Here is a tiny trained network, its code and every weight. The questions are about switching its units off for an input and a class, where a switched-off unit gives its printed mean instead of its output.

import numpy as np


def w(rows, s, z=0):
    codes = np.array(rows[::2]) - 128.0
    scale = np.full(codes.shape[1], s)
    scale[-1] = z or s
    return codes * scale


def norm(h):
    return h / np.sqrt((h * h).mean(-1, keepdims=True) + 1e-5)


def f(y):
    return y / 2 * (1 + np.tanh(0.7978845608 * (y + 0.044715 * y**3)))


def log_softmax(a):
    a = a - a.max(-1, keepdims=True)
    return a - np.log(np.exp(a).sum(-1, keepdims=True))


def net(x, mask):
    res = np.array(x, float).reshape(1, 8) / 4 @ E
    u = 0
    for l in range(3):
        y = f(norm(res) @ A[l][:, :-1].T + A[l][:, -1])
        res = res + np.where(mask[u : u + 11], y, B[l][:, -1]) @ B[l][:, :-1]
        u += 11
    return log_softmax(norm(res)[-1] @ U[:, :-1].T + U[:, -1])


A, B = {}, {}
E = w([
[216,97,141,96,109,209,96,89,197,178],'x0',
[120,129,126,117,137,134,130,137,138,122],'x1',
[132,129,132,133,126,124,126,123,121,133],'x2',
[130,131,125,128,121,129,131,131,129,127],'x3',
[81,44,220,172,92,134,166,192,157,167],'x4',
[126,126,128,129,131,126,125,126,128,129],'x5',
[118,170,204,188,44,158,48,75,171,2],'x6',
[234,114,109,227,212,107,111,213,180,117],'x7',
],0.0075)
A[0] = w([
[216,119,172,34,103,157,3,133,210,236,3],'L0N1',
[156,235,46,128,155,121,133,89,107,89,68],'L0N2',
[80,150,56,161,181,209,87,104,154,140,56],'L0N3',
[49,54,184,228,58,113,177,205,170,154,57],'L0N4',
[153,218,66,106,171,98,69,85,103,122,53],'L0N5',
[157,103,74,213,172,95,118,144,179,64,41],'L0N6',
[152,96,118,170,152,76,162,148,188,91,58],'L0N7',
[156,68,97,112,143,164,201,171,80,112,78],'L0N8',
[111,233,122,161,98,179,39,187,104,124,125],'L0N9',
[28,162,90,191,146,78,153,202,23,55,13],'L0N10',
[182,156,123,165,153,58,143,149,190,154,112],'L0N11',
],0.0061,0.0041)
B[0] = w([
[120,74,68,176,120,196,251,101,131,51,207],'L0N1',
[157,106,164,77,138,90,148,142,130,119,187],'L0N2',
[160,133,150,112,108,120,159,150,99,120,120],'L0N3',
[189,107,160,53,142,86,122,135,133,117,254],'L0N4',
[170,114,163,68,116,110,117,158,116,136,180],'L0N5',
[131,193,179,150,131,146,116,133,96,166,184],'L0N6',
[133,162,131,151,101,131,121,135,105,158,152],'L0N7',
[89,122,129,137,156,84,105,103,153,150,141],'L0N8',
[135,96,132,117,134,100,103,116,165,101,170],'L0N9',
[130,56,83,167,103,171,152,113,74,57,207],'L0N10',
[101,160,124,162,109,150,90,141,98,145,174],'L0N11',
],0.012,0.005)
A[1] = w([
[168,224,116,230,170,119,96,163,158,157,1],'L1N1',
[154,127,150,148,175,131,184,231,177,98,42],'L1N2',
[43,98,160,14,117,114,197,72,99,94,83],'L1N3',
[172,227,34,53,159,108,82,110,114,79,71],'L1N4',
[48,36,235,142,98,95,148,205,196,181,81],'L1N5',
[69,136,123,73,41,143,129,43,105,158,105],'L1N6',
[120,155,57,79,160,127,172,175,82,216,31],'L1N7',
[118,199,184,97,130,66,129,171,77,164,90],'L1N8',
[4,222,136,64,55,152,149,104,114,188,12],'L1N9',
[67,116,205,84,12,128,53,61,172,31,92],'L1N10',
[59,60,46,61,121,136,130,101,75,255,130],'L1N11',
],0.0065,0.0043)
B[1] = w([
[126,170,203,138,182,204,123,225,114,146,161],'L1N1',
[161,197,116,120,95,151,70,112,83,127,153],'L1N2',
[210,165,139,160,101,165,74,183,65,154,238],'L1N3',
[199,16,202,52,34,112,95,76,96,186,163],'L1N4',
[233,124,138,8,103,83,73,6,46,147,193],'L1N5',
[182,142,124,171,153,255,72,216,110,135,180],'L1N6',
[48,118,136,134,139,57,111,57,166,168,164],'L1N7',
[156,111,71,148,120,196,137,85,175,104,156],'L1N8',
[145,203,184,129,103,206,101,233,99,131,143],'L1N9',
[96,149,85,160,223,79,120,112,181,177,254],'L1N10',
[76,179,97,215,175,53,138,125,233,172,210],'L1N11',
],0.0083,0.0058)
A[2] = w([
[162,74,95,104,127,247,198,96,173,151,97],'L2N1',
[119,129,145,139,183,58,118,189,21,86,133],'L2N2',
[167,179,170,181,154,187,105,223,47,187,29],'L2N3',
[54,188,145,105,166,63,109,123,238,102,73],'L2N4',
[40,192,182,146,150,102,74,101,210,67,23],'L2N5',
[151,192,187,135,70,115,61,94,232,48,86],'L2N6',
[60,95,93,152,81,82,199,176,19,24,22],'L2N7',
[76,144,120,46,118,123,98,131,82,142,26],'L2N8',
[186,105,203,1,92,80,154,102,106,140,1],'L2N9',
[94,181,203,114,181,58,79,149,103,128,154],'L2N10',
[59,227,135,99,43,215,94,174,81,190,15],'L2N11',
],0.0083,0.0045)
B[2] = w([
[81,90,122,146,48,166,152,109,117,22,237],'L2N1',
[137,98,141,89,97,222,131,103,160,102,240],'L2N2',
[105,205,182,86,123,160,47,171,159,94,253],'L2N3',
[81,152,61,204,183,66,171,143,165,208,156],'L2N4',
[92,141,35,123,175,33,168,155,103,245,163],'L2N5',
[64,115,94,120,152,67,185,144,75,199,225],'L2N6',
[126,65,76,231,16,251,223,35,208,34,191],'L2N7',
[155,84,160,145,125,145,139,159,165,102,120],'L2N8',
[159,95,172,55,56,50,72,88,1,137,254],'L2N9',
[115,108,86,137,122,169,190,107,182,100,233],'L2N10',
[206,191,207,168,199,159,97,211,177,76,169],'L2N11',
],0.0099,0.0056)
U = w([
[104,36,69,212,34,241,215,42,178,9,254],'0',
[201,66,217,35,74,37,48,76,29,128,137],'1',
[134,232,222,162,176,209,30,224,195,117,49],'2',
[9,138,52,210,212,3,182,90,193,220,76],'3',
],0.015,0.0019)

Each question gives the input, the list of numbers given to net, and the class t.
The units are the neurons (one row each of A and B). Each row of codes is followed by its name. A weight is (code - 128) times the scale printed after its matrix; where a second scale follows, it is the last column's (A, B and U).
mask holds one flag per neuron, layer by layer. A switched-off neuron (its flag False) gives its mean, the last column of its row in B, instead of its output. The means were averaged over made-up inputs and are rounded, as every weight is.
A unit's drop is (log p(t) with every unit on - log p(t) with that unit switched off) / (log p(t) with every unit on - log p(t) with every unit switched off).
The circuit of an input: a set's keep is (log p(t) with only the set's units on - log p(t) with every unit switched off) / (log p(t) with every unit on - log p(t) with every unit switched off). Starting from the 12 units with the biggest drops (on a tie, the unit counted first), units are removed one at a time, each time the one whose removal leaves the highest keep (on an exact tie, the one counted first), for as long as the keep stays at least 0.8.
units of the circuit, in order: the units of the circuit, biggest drop first
most important unit: the unit with the biggest drop
k most important neurons: the k neurons with the biggest drops, biggest first
k most important neurons of layer l: the k neurons of layer l with the biggest drops, biggest first
input [1,2,-5,-1,-6,-5,7,-6], class 3: most important unit => L1N10
input [-4,6,4,2,-1,-7,-8,8], class 2: 3 most important neurons => (L1N1; L2N3; L1N10)
input [6,3,-2,-8,-5,4,-7,6], class 3: 3 most important neurons of layer 0 => (L0N10; L0N8; L0N11)
input [-6,-3,4,2,-6,-3,7,7], class 2: 2 most important neurons of layer 2 => (L2N9; L2N7)
input [1,7,-2,-4,-3,-1,-2,3], class 1: 3 most important neurons => (L1N4; L0N5; L0N2)
input [6,-7,6,-6,6,-1,-4,7], class 2: 4 most important neurons of layer 0 => (L0N11; L0N10; L0N2; L0N5)
input [-4,8,-5,2,-5,4,4,6], class 2: 2 most important neurons => (L0N6; L0N4)
input [-6,3,2,0,-6,-6,-2,6], class 0: 3 most important neurons => (L0N10; L0N4; L1N5)
input [2,-3,8,5,1,-7,6,5], class 3: 2 most important neurons of layer 2 => (L2N5; L2N6)
input [5,-6,-8,-5,-5,-3,6,1], class 3: units of the circuit, in order => (L1N10; L2N6)
input [-8,-7,0,-8,-7,-2,3,-6], class 0: 2 most important neurons of layer 0 => (L0N10; L0N4)
input [-6,0,-1,6,-6,6,-1,4], class 0: 2 most important neurons of layer 2 => (L2N7; L2N2)
input [6,2,2,-4,-1,-2,-2,-7], class 2: 3 most important neurons of layer 1 => (L1N6; L1N3; L1N9)
input [-1,8,-2,8,8,-8,4,-7], class 1: units of the circuit, in order => (L1N5)
input [-8,7,-5,2,-5,5,-4,-7], class 0: 2 most important neurons => (L0N10; L2N7)
input [-7,-1,3,0,8,-6,2,-2], class 1: 2 most important neurons of layer 1 => (L1N5; L1N11)
input [7,-4,-8,0,8,1,-7,4], class 1: 2 most important neurons of layer 2 => (L2N7; L2N10)
input [-5,8,-2,4,-1,4,-5,-6], class 2: 2 most important neurons => (L1N3; L0N1)
input [-3,-6,0,5,-8,-3,2,8], class 1: 3 most important neurons => (L1N4; L0N2; L0N5)
input [8,1,1,-2,1,7,-4,-1], class 0: units of the circuit, in order => (L0N1)
input [3,-4,1,7,-5,-7,-7,5], class 3: 2 most important neurons => (L0N4; L1N7)
input [-5,-3,5,-2,-3,2,-5,3], class 0: 2 most important neurons => (L0N10; L1N10)
input [0,-7,1,-6,8,-6,8,4], class 1: 4 most important neurons => (L1N5; L0N4; L1N11; L2N9)
input [6,1,-8,5,-6,3,-8,3], class 3: 3 most important neurons => (L1N11; L1N7; L0N4)
input [3,-4,-2,-4,2,-6,4,-2], class 3: 2 most important neurons => (L1N10; L0N10)
input [8,0,8,-8,-7,2,0,-4], class 0: 2 most important neurons of layer 0 => (L0N1; L0N4)
input [2,-5,-4,-6,-2,4,-4,3], class 3: most important neuron => (L1N7)
input [-5,4,-2,-8,-1,3,1,-6], class 2: 2 most important neurons of layer 1 => (L1N3; L1N6)
